Each row has a name. Each piece below is followed by the name of the row it came from, unless a question asks for something else. Each question is about the rows just above it.

z834: [114 111 178 106 153 114 115  50 124 151]
z259: [152 162 110 164 122 103 142 167 175 127]
z999: [150  91  90 111 104 135 143  58 159 164]
z901: [ 91  90 111 104 133 191 150 127 113 169]
z309: [105 127 135  97 128  90 156  57  94 131]
z561: [114 143  74 136 167 123 138  99 148 165]
z838: [169 131 101 144 116 142  63 100 121 139]
z456: [156  97  90 134 105  94  57 131 127 128]
z822: [150 129 119 160 147  99 104 153 159  73]
z64: [114 143  74 120 167 123 138  99 148 165]
[131  94  57 156  90 128  97 135 127 105] is which row reordered? : z309
What comes right after [58] in the named rows? : [159]
[105  94  57] is in which row? : z456
[150  91] is in which row? : z999
[114 143  74 136 167 123 138  99 148 165] is in which row? : z561
[ 91  90 111 104 135] is in which row? : z999

z764: [215 118 170 130 139 150 166 166 125 108 144 115 114 156 122 129 135 134]
z520: [215 115 136 128 135 150 165 165 124 107 137 114 111 124 121 124 134 133]
z870: [215 111 142 127 137 150 165 165 124 107 139 114 112 140 121 123 134 132]
z947: [215 110 133 125 135 150 165 165 124 106 137 114 109 117 120 122 134 131]
z987: [215 119 168 151 139 150 169 169 124 113 139 115 119 189 124 130 137 136]
z590: [215 117 156 128 141 150 166 166 125 107 142 115 114 167 122 127 135 133]
z580: [132 112 134 139 114 215 107 165 165 123 140 142 137 126 150 111 124 121]
z68: [215 116 168 129 137 150 166 166 125 108 143 115 112 137 121 128 134 133]
z317: [215 122 143 126 136 150 165 165 125 107 138 116 111 123 121 127 134 135]
z931: [215 130 139 132 137 150 166 166 124 109 137 116 115 138 123 130 134 138]
z693: [215 111 157 126 135 150 165 165 125 106 141 114 109 121 120 125 134 131]
[150 165 165 124 107 137 114 111 124 121 124 134] : z520
Which row holds these entries in another order? [133 134 124 121 124 111 114 137 107 124 165 165 150 135 128 136 115 215] : z520
Put [114 124 111 150 140 139 121 165 127 134 215 112 137 142 165 107 123 132] back in order: which row is it? : z870

z186: [102 113  95  94]
z942: [195  79 120  88]
z53: [ 79 195 140 142]
z820: [102  50 113  79]
z950: [103  69 148  80]
What comes right after [120] in the named rows? : [88]
The entry that follows [103]: : [69]
[102  50 113] : z820
[102  50] : z820
The row with [ 79 195] is : z53

z912: [170 196 175 146 109 187  68  96 208 198 120 137  80 230 229  95 151 139
 151 102 133 103 106]
z268: [146 116 127 141 109 109  93  88 154  84 142  72 116 134 117 160 138 145
 115 111 160 111 156]
z815: [127 138 154  84 115 145  88 156 111 142 109 146  72 160 160 109 118 111
 116  93 116 134 141]
z595: [114 131 140 120 109 122 125 145  86 158 120 145 174 151 125 116 123 129
 129 148 146 109 153]
z28: [ 93 141 130 107 109 123 168  41  72  92 151 111  58 154 147  85  99 142
  77 106 124 173 163]
z360: [123  95 128 164 149 147 158  89 137 123 123 145  68 105 105 144 164 174
  99 109 134 152 124]
z925: [110  89 122 138 109  97 148 142 101 109 134 116 127 133  88 101 167 134
 141 187 130 112  81]
z538: [174 147 123 152 109 158 137 124 164  95 164 128 123 145  99 144 105 105
 148  89 123  68 134]
z933: [135  94  89 142 109 163 164 170 128 124  87 106 149 159 157  68 160 100
 157 120 125  89 164]
z46: [154 125 108 141 109 131 148 109 108  79  94 129 102 141 126 148 128 139
 129 123 108  96 125]
Which row holds [ 93 141 130 107 109 123 168  41  72  92 151 111  58 154 147  85  99 142
  77 106 124 173 163]? : z28
[154 125 108 141 109 131 148 109 108  79  94 129 102 141 126 148 128 139
 129 123 108  96 125] is in which row? : z46
[ 89 137 123] is in which row? : z360
Put [144 105 105 148  89 123  68 134 174 147 123 152 109 158 137 124 164  95
 164 128 123 145  99] back in order: which row is it? : z538
Which row holds these entries in another order? [ 72  84  88  93 109 109 111 111 115 116 116 117 127 134 138 141 142 145
 146 154 156 160 160] : z268
The entry that follows [87]: : [106]

z772: [109 139 131 123 133 142 127 123 146 136 124 135 115 120 130 124 129 129
 125 114 164 106 122]
z258: [109 139 131 123 133 142 133 123 146 136 124 135 115 120 130 124 129 129
 125 114 164 106 122]
z493: [136 139 117 120 140 142 132 122 143 113 113 119 137 143 123 126 134 121
 141 123 114 130 121]
z661: [152 141 123 126 122 134 111 118 150 156 153 120 135 149 115 109 125 144
 129 119 112 111  95]
z138: [146 114 129 136 129 133 164 131 139 109 106 120 133 122 131 142 135 125
 123 115 124 124 123]
z214: [ 94 145 138 118 130 147 126 115 152 141 113 146 112 120 127 122 126 138
 126 113 174  97 125]
z4: [129 149 115 111 144 153 135 112 156 109  95 122 141 152 118 123 134 125
 150 121 111 126 119]
z124: [127 109 142 137 107 102 125 133  99 141 138 138 129 121 129 133 119 141
 119 146 115 142 144]
z302: [118 142 127 117 133 143 130 115 145 124 105 133 130 138 121 124 129 133
 138 123 130 120 126]
z914: [131 112 125 157 136 120 116 168 121 152 211 112  86  71 161 131 135  96
  83 100 219 100 106]
z672: [112 120 138 141 123 122 120 142 123 152 163 135 101  95 143 128 126 125
 102 116 186 106 124]
Which row holds these entries in another order? [106 109 114 115 120 122 123 123 124 124 125 129 129 130 131 133 133 135
 136 139 142 146 164] : z258
Which row holds these entries in another order? [134 125 150 121 111 126 119 129 149 115 111 144 153 135 112 156 109  95
 122 141 152 118 123] : z4
The row with [157 136 120 116 168 121 152 211 112  86] is : z914
What comes right after [161] in the named rows? : [131]
Put [124 129 129 125 114 164 106 122 109 139 131 123 133 142 133 123 146 136
 124 135 115 120 130] back in order: which row is it? : z258

z778: [ 61 124 128 104 181 213]
z31: [117 207 134 126 128  73]
z943: [ 73 126 128 115 134 207]
z991: [ 73 128 134 126 207 116]
z899: [194 130 128 151  70  43]
Which row holds these entries in another order? [207  73 126 128 115 134] : z943
[134  73 207 126 116 128] is which row reordered? : z991
Which row holds [117 207 134 126 128  73]? : z31

z313: [110  93 146 113 197 153  86 122 136  92 126  93 100 109 114 109 148 135
 130 127  43 138 125 166 158 113 130 116 109 127  98]
z86: [122 106 120 121 117 169  94 162 155 155 119 110  53 138  92  90 129 124
 118  83 118 155 128 124  48 102 129 128 161  72 143]
z353: [120 104 164  82 176 111 108 161 151 135 100 116 160 133 153 148 126 128
 159 140 143 135 135  85 127  81 129 137 124 150 143]
z787: [153 157  87 163 126 147 150 126 117 112  74 140 125 133 136 115 141 129
 115 139 146 128 171 150 156 118 121 127  83 122 128]
z826: [117 149 113 112  88 124 113 106 136 106 145 140 129 131  58 198  89 125
 129  95 139 129 151  98  87 141 143 150 166 128 179]
z920: [111 113 140  58 117 149  88 129 106  95  88 141 179 151 145 139 129 198
  87 125 128 124 143 106 131 129 113  89 150 136 166]
z995: [127 122  93 116 166 146 113 158 109 134 100  86 130 109 110  93 148 114
  98 127  92 109 138 130 125 136 113 153 197  43 126]
[109 114 109 148 135 130 127  43 138 125 166 158 113 130 116 109 127  98
 110  93 146 113 197 153  86 122 136  92 126  93 100] is which row reordered? : z313
Which row holds these entries in another order? [109 134 116 130  98 158 127 125 113 113 146 100 166  43  93  93 127 153
 109 130 136 138  92 110 109  86 148 122 114 126 197] : z995
Which row holds these entries in another order? [ 58  87  88  89  95  98 106 106 112 113 113 117 124 125 128 129 129 129
 131 136 139 140 141 143 145 149 150 151 166 179 198] : z826
[111 113 140  58 117 149  88 129 106  95  88 141 179 151 145 139 129 198
  87 125 128 124 143 106 131 129 113  89 150 136 166] : z920
[120 104 164  82 176 111 108 161 151 135 100 116 160 133 153 148 126 128
 159 140 143 135 135  85 127  81 129 137 124 150 143] : z353

z195: [ 45  74 217 144 157 176]
z147: [ 72 225  64 144 122 190]
z940: [ 90 203 189 125  40  64]
z881: [148 130  69 130 171 139]
z336: [199  76 129 146  69 185]
Put [130 171 139 148 130  69] back in order: which row is it? : z881
[217 144 157] : z195

